Here is a tiny trained network, its code and every weight. The questions are about switching its units off for an input and a class, where a switched-off unit gives its printed mean instead of its output.

import numpy as np


def w(rows, s, z=0):
    codes = np.array(rows[::2]) - 128.0
    scale = np.full(codes.shape[1], s)
    scale[-1] = z or s
    return codes * scale


def norm(h):
    return h / np.sqrt((h * h).mean(-1, keepdims=True) + 1e-5)


def f(y):
    return y / 2 * (1 + np.tanh(0.7978845608 * (y + 0.044715 * y**3)))


def log_softmax(a):
    a = a - a.max(-1, keepdims=True)
    return a - np.log(np.exp(a).sum(-1, keepdims=True))


def net(x, mask):
    res = np.array(x, float).reshape(1, 6) / 4 @ E
    u = 0
    for l in range(4):
        y = f(norm(res) @ A[l][:, :-1].T + A[l][:, -1])
        res = res + np.where(mask[u : u + 8], y, B[l][:, -1]) @ B[l][:, :-1]
        u += 8
    return log_softmax(norm(res)[-1] @ U[:, :-1].T + U[:, -1])


A, B = {}, {}
E = w([
[169,92,122,218,68,140],'x0',
[201,98,109,131,185,117],'x1',
[115,142,77,2,39,44],'x2',
[191,186,157,149,98,82],'x3',
[200,67,137,101,112,151],'x4',
[127,129,234,104,209,47],'x5',
],0.0039)
A[0] = w([
[77,143,14,99,100,225,3],'L0N1',
[156,164,129,188,152,187,30],'L0N2',
[71,131,210,119,226,134,30],'L0N3',
[101,69,151,148,89,111,97],'L0N4',
[132,116,89,174,21,170,44],'L0N5',
[118,110,128,139,121,118,111],'L0N6',
[58,253,99,153,129,74,27],'L0N7',
[214,132,102,74,229,93,15],'L0N8',
],0.0055,0.0046)
B[0] = w([
[37,73,55,91,144,253,255],'L0N1',
[149,58,197,128,82,154,110],'L0N2',
[51,74,130,132,192,108,190],'L0N3',
[99,96,116,134,115,81,95],'L0N4',
[140,105,67,142,224,57,232],'L0N5',
[118,114,133,126,123,119,91],'L0N6',
[48,252,130,203,94,59,174],'L0N7',
[201,60,60,101,183,86,107],'L0N8',
],0.0044,0.00093)
A[1] = w([
[198,123,154,240,108,201,46],'L1N1',
[187,207,151,3,78,110,48],'L1N2',
[122,134,212,119,181,111,61],'L1N3',
[60,58,133,128,112,85,70],'L1N4',
[59,71,122,61,66,14,95],'L1N5',
[190,169,72,91,167,106,95],'L1N6',
[145,162,134,90,72,157,63],'L1N7',
[183,126,188,252,134,230,4],'L1N8',
],0.0051,0.0039)
B[1] = w([
[244,211,153,214,126,190,235],'L1N1',
[113,99,175,3,82,93,182],'L1N2',
[108,132,64,138,167,160,130],'L1N3',
[137,106,161,175,120,168,104],'L1N4',
[163,112,214,166,59,209,243],'L1N5',
[143,62,157,140,116,94,131],'L1N6',
[96,119,127,86,142,109,88],'L1N7',
[206,206,172,165,112,245,249],'L1N8',
],0.0054,0.0016)
A[2] = w([
[90,140,22,80,116,254,63],'L2N1',
[112,134,79,97,123,175,84],'L2N2',
[158,127,85,191,142,145,112],'L2N3',
[186,89,31,209,91,93,1],'L2N4',
[191,47,77,129,106,143,41],'L2N5',
[154,87,98,159,176,157,61],'L2N6',
[157,202,52,64,161,142,113],'L2N7',
[90,130,53,123,77,213,77],'L2N8',
],0.0063,0.0048)
B[2] = w([
[35,2,53,213,108,103,255],'L2N1',
[87,82,141,164,143,66,137],'L2N2',
[160,137,115,57,77,135,187],'L2N3',
[181,185,41,72,118,115,126],'L2N4',
[124,213,100,173,120,60,132],'L2N5',
[96,176,176,93,93,82,134],'L2N6',
[121,70,195,219,98,62,152],'L2N7',
[120,61,65,137,163,105,212],'L2N8',
],0.0052,0.0023)
A[3] = w([
[99,158,113,125,107,170,120],'L3N1',
[146,100,162,167,91,128,97],'L3N2',
[129,138,136,178,204,146,127],'L3N3',
[118,68,147,170,93,93,132],'L3N4',
[177,144,164,134,133,107,107],'L3N5',
[73,123,187,131,254,153,31],'L3N6',
[212,85,91,80,211,87,36],'L3N7',
[53,239,106,145,116,59,4],'L3N8',
],0.0079,0.0038)
B[3] = w([
[145,99,142,146,149,88,158],'L3N1',
[76,123,162,117,153,166,149],'L3N2',
[123,134,139,87,125,158,252],'L3N3',
[83,132,154,127,161,173,196],'L3N4',
[92,101,116,130,145,142,188],'L3N5',
[139,221,2,6,178,131,252],'L3N6',
[109,93,161,225,175,75,177],'L3N7',
[80,163,172,224,136,96,200],'L3N8',
],0.0084,0.0018)
U = w([
[219,178,163,196,148,247,173],'0',
[42,222,174,200,93,55,122],'1',
[221,147,25,150,61,88,28],'2',
[134,108,186,4,39,70,149],'3',
[84,86,214,132,85,195,3],'4',
[105,208,79,30,229,136,197],'5',
[172,53,174,166,205,37,117],'6',
[27,25,35,158,99,159,186],'7',
],0.015,0.0037)

Each question gives the input, the list of numbers given to net, and the class t.
The units are the neurons (one row each of A and B). Each row of codes is followed by its name. A weight is (code - 128) times the scale printed after its matrix; where a second scale follows, it is the last column's (A, B and U).
mask holds one flag per neuron, layer by layer. A switched-off neuron (its flag False) gives its mean, the last column of its row in B, instead of its output. The means were averaged over made-up inputs and are rounded, as every weight is.
A unit's drop is (log p(t) with every unit on - log p(t) with that unit switched off) / (log p(t) with every unit on - log p(t) with every unit switched off).
The circuit of an input: a set's keep is (log p(t) with only the set's units on - log p(t) with every unit switched off) / (log p(t) with every unit on - log p(t) with every unit switched off). Starting from the 12 units with the biggest drops (on a tie, the unit counted first), units are removed one at a time, each time the one whose removal leaves the highest keep (on an exact tie, the one counted first), for as long as the keep stays at least 0.8.
units of the circuit, in order: the units of the circuit, biggest drop first
top k neurons: the k neurons with the biggest drops, biggest first
k most important neurons of layer l: the k neurons of layer l with the biggest drops, biggest first
drop of u: that unit's drop, to one decimal
input [-4,0,-4,-5,8,8], class 5: top neuron -> L3N6
input [-7,6,8,3,2,8], class 6: 3 most important neurons of layer 3 -> L3N7; L3N6; L3N3
input [5,-2,-5,7,-5,8], class 0: top 2 neurons -> L1N8; L0N5
input [2,1,8,8,0,-8], class 3: units of the circuit, in order -> L1N2; L1N1
input [-4,-6,-6,3,-5,-8], class 7: top 2 neurons -> L0N1; L2N1
input [3,5,3,6,-5,-1], class 1: units of the circuit, in order -> L3N8; L0N7
input [5,2,2,-1,0,4], class 4: top 2 neurons -> L1N5; L0N5
input [-5,4,3,8,0,-2], class 3: top 2 neurons -> L1N2; L0N5
input [-5,-5,3,-3,0,1], class 3: top 2 neurons -> L1N5; L1N2
input [4,6,-5,-7,-3,-5], class 0: top 2 neurons -> L1N1; L1N8
input [6,-3,-8,-7,-4,-3], class 0: top 2 neurons -> L1N1; L1N8
input [-3,3,6,3,7,8], class 6: 3 most important neurons of layer 3 -> L3N7; L3N6; L3N3
input [-7,1,6,1,-8,4], class 1: top 2 neurons -> L3N8; L0N7
input [1,-6,1,-4,1,2], class 4: units of the circuit, in order -> L1N5
input [-5,-4,-8,7,-6,6], class 5: drop of L3N6 -> 0.6
input [-8,-7,-1,5,1,-7], class 7: drop of L0N1 -> 0.6
input [-7,4,5,1,1,7], class 6: drop of L0N8 -> 0.5
input [5,-1,3,-7,3,2], class 4: drop of L1N5 -> 0.3
